Here is a tiny trained network, its code and every weight. The questions are about switching its units off for an input and a target symbol, where a switched-off unit gives its printed mean instead of its output.

import numpy as np


def w(rows, s, z=0):
    codes = np.array(rows[::2]) - 128.0
    scale = np.full(codes.shape[1], s)
    scale[-1] = z or s
    return codes * scale


def f(y):
    return y / 2 * (1 + np.tanh(0.7978845608 * (y + 0.044715 * y**3)))


def softmax(a):
    e = np.exp(a - a.max(-1, keepdims=True))
    return e / e.sum(-1, keepdims=True)


def log_softmax(a):
    a = a - a.max(-1, keepdims=True)
    return a - np.log(np.exp(a).sum(-1, keepdims=True))


def net(x, mask):
    ids = ['ΛΞΠΨΩαβεζηθστφ'.index(c) for c in x.split()]
    T = len(ids)
    res = E[ids] + P[:T]
    r = res
    for j in range(2):
        rows = slice(3 * j, 3 * j + 3)
        q, k, v = (r @ M[0][rows].T for M in (Q, K, V))
        z = softmax(np.where(np.tri(T) > 0, q @ k.T / 3**0.5, -1e9)) @ v
        o = O[0][rows]
        res = res + np.where(mask[j], z, o[:, -1]) @ o[:, :-1]
    y = f(res @ A[0][:, :-1].T + A[0][:, -1])
    res = res + np.where(mask[2:14], y, B[0][:, -1]) @ B[0][:, :-1]
    return log_softmax(res[-1] @ U[:, :-1].T + U[:, -1])


Q, K, V, O, A, B = {}, {}, {}, {}, {}, {}
E = w([
[157,190,73],'Λ',
[36,107,113],'Ξ',
[178,8,195],'Π',
[37,106,110],'Ψ',
[204,204,233],'Ω',
[155,178,52],'α',
[30,110,117],'β',
[45,116,113],'ε',
[26,119,119],'ζ',
[175,63,174],'η',
[153,190,61],'θ',
[34,112,112],'σ',
[33,107,111],'τ',
[61,93,92],'φ',
],0.013)
P = w([
[254,57,22],'0',
[159,112,113],'1',
[126,120,114],'2',
[111,131,121],'3',
[103,136,130],'4',
[96,142,137],'5',
[92,145,146],'6',
[89,145,151],'7',
[86,149,157],'8',
[84,149,163],'9',
[83,150,170],'10',
],0.0091)
Q[0] = w([
[142,180,36],'h1',
[233,195,150],'h1',
[251,153,151],'h1',
[177,142,76],'h2',
[81,113,174],'h2',
[105,184,152],'h2',
],0.011)
K[0] = w([
[116,169,91],'h1',
[101,219,219],'h1',
[161,180,248],'h1',
[89,130,121],'h2',
[191,108,144],'h2',
[198,182,135],'h2',
],0.012)
V[0] = w([
[154,124,230],'h1',
[53,10,189],'h1',
[169,2,105],'h1',
[157,77,214],'h2',
[211,182,180],'h2',
[98,32,99],'h2',
],0.0072)
O[0] = w([
[181,59,39,209],'h1',
[28,44,37,97],'h1',
[20,3,200,166],'h1',
[88,127,113,209],'h2',
[47,169,91,252],'h2',
[199,73,49,82],'h2',
],0.0064,0.0037)
A[0] = w([
[186,151,97,253],'n1',
[187,83,163,208],'n2',
[208,98,175,93],'n3',
[156,194,81,137],'n4',
[89,62,2,62],'n5',
[147,169,112,130],'n6',
[57,167,64,253],'n7',
[161,227,97,99],'n8',
[154,176,116,143],'n9',
[98,192,138,208],'n10',
[231,107,153,177],'n11',
[73,163,105,215],'n12',
],0.013,0.0051)
B[0] = w([
[114,51,106,216],'n1',
[202,97,77,180],'n2',
[141,161,59,164],'n3',
[84,59,142,212],'n4',
[98,254,180,209],'n5',
[26,105,158,176],'n6',
[165,119,62,219],'n7',
[125,64,155,254],'n8',
[73,103,141,197],'n9',
[193,137,185,226],'n10',
[81,125,30,202],'n11',
[218,142,82,198],'n12',
],0.0067,0.0099)
U = w([
[166,54,38,207],'Λ',
[96,38,243,169],'Ξ',
[127,142,116,113],'Π',
[119,141,122,103],'Ψ',
[136,136,125,77],'Ω',
[127,135,124,95],'α',
[165,164,175,142],'β',
[6,127,117,2],'ε',
[132,143,124,105],'ζ',
[187,204,47,154],'η',
[139,143,116,101],'θ',
[173,163,176,133],'σ',
[162,138,153,88],'τ',
[87,129,122,49],'φ',
],0.012,0.007)

Each question gives the input, a string of symbols that net reads in full, and the target symbol t.
The units are the heads (3 rows each of Q, K, V and O) and the neurons (one row each of A and B). Each row of codes is followed by its name. A weight is (code - 128) times the scale printed after its matrix; where a second scale follows, it is the last column's (O, A, B and U).
mask holds one flag per unit, heads first, then neurons. A switched-off unit (its flag False) gives its mean, the last column of its rows in O or B, instead of its output. The means were averaged over made-up inputs and are rounded, as every weight is.
A unit's drop is (log p(t) with every unit on - log p(t) with that unit switched off) / (log p(t) with every unit on - log p(t) with every unit switched off).
The circuit of an input: a set's keep is (log p(t) with only the set's units on - log p(t) with every unit switched off) / (log p(t) with every unit on - log p(t) with every unit switched off). Starting from the 12 units with the biggest drops (on a tie, the unit counted first), units are removed one at a time, each time the one whose removal leaves the highest keep (on an exact tie, the one counted first), for as long as the keep stays at least 0.8.
units of the circuit, in order: the units of the circuit, biggest drop first
k most important neurons: the k neurons with the biggest drops, biggest first
heads that matter: for each layer, one digit per head in row order, 1 if its drop is at least 0.15 and else 0, layers parted by /
drop of u: that unit's drop, to one decimal
input Π Ξ ε Ξ Ω Ξ Ξ η, target Λ: units of the circuit, in order	h2, n2
input Ω θ θ, target Ξ: heads that matter	10
input Π η β, target ε: units of the circuit, in order	h1, n5
input Ξ Λ ε σ Ω η, target Λ: units of the circuit, in order	h2, n5, n2
input Ω Λ Π Π Ω ε Λ Ω Λ Λ Ω, target Ξ: most important neuron	n8
input Π Ω Ω Ω Λ Ω Ω Ω φ, target ε: units of the circuit, in order	h1, n5
input α τ Ω, target Λ: 2 most important neurons	n11, n5
input Π φ Ω φ, target ε: 2 most important neurons	n5, n10
input Ω Ω Ω τ Ω Π ε Π φ Ω σ, target η: 2 most important neurons	n12, n7
input Ω Λ Π τ Π Ω φ Λ Ω Λ, target Ξ: drop of h2	0.1
input Λ Ω α Ω Ω α, target Ξ: drop of n4	0.2
input Π Π ε, target ε: drop of n2	0.1
input Ω Π Ω β, target η: 3 most important neurons	n12, n7, n5
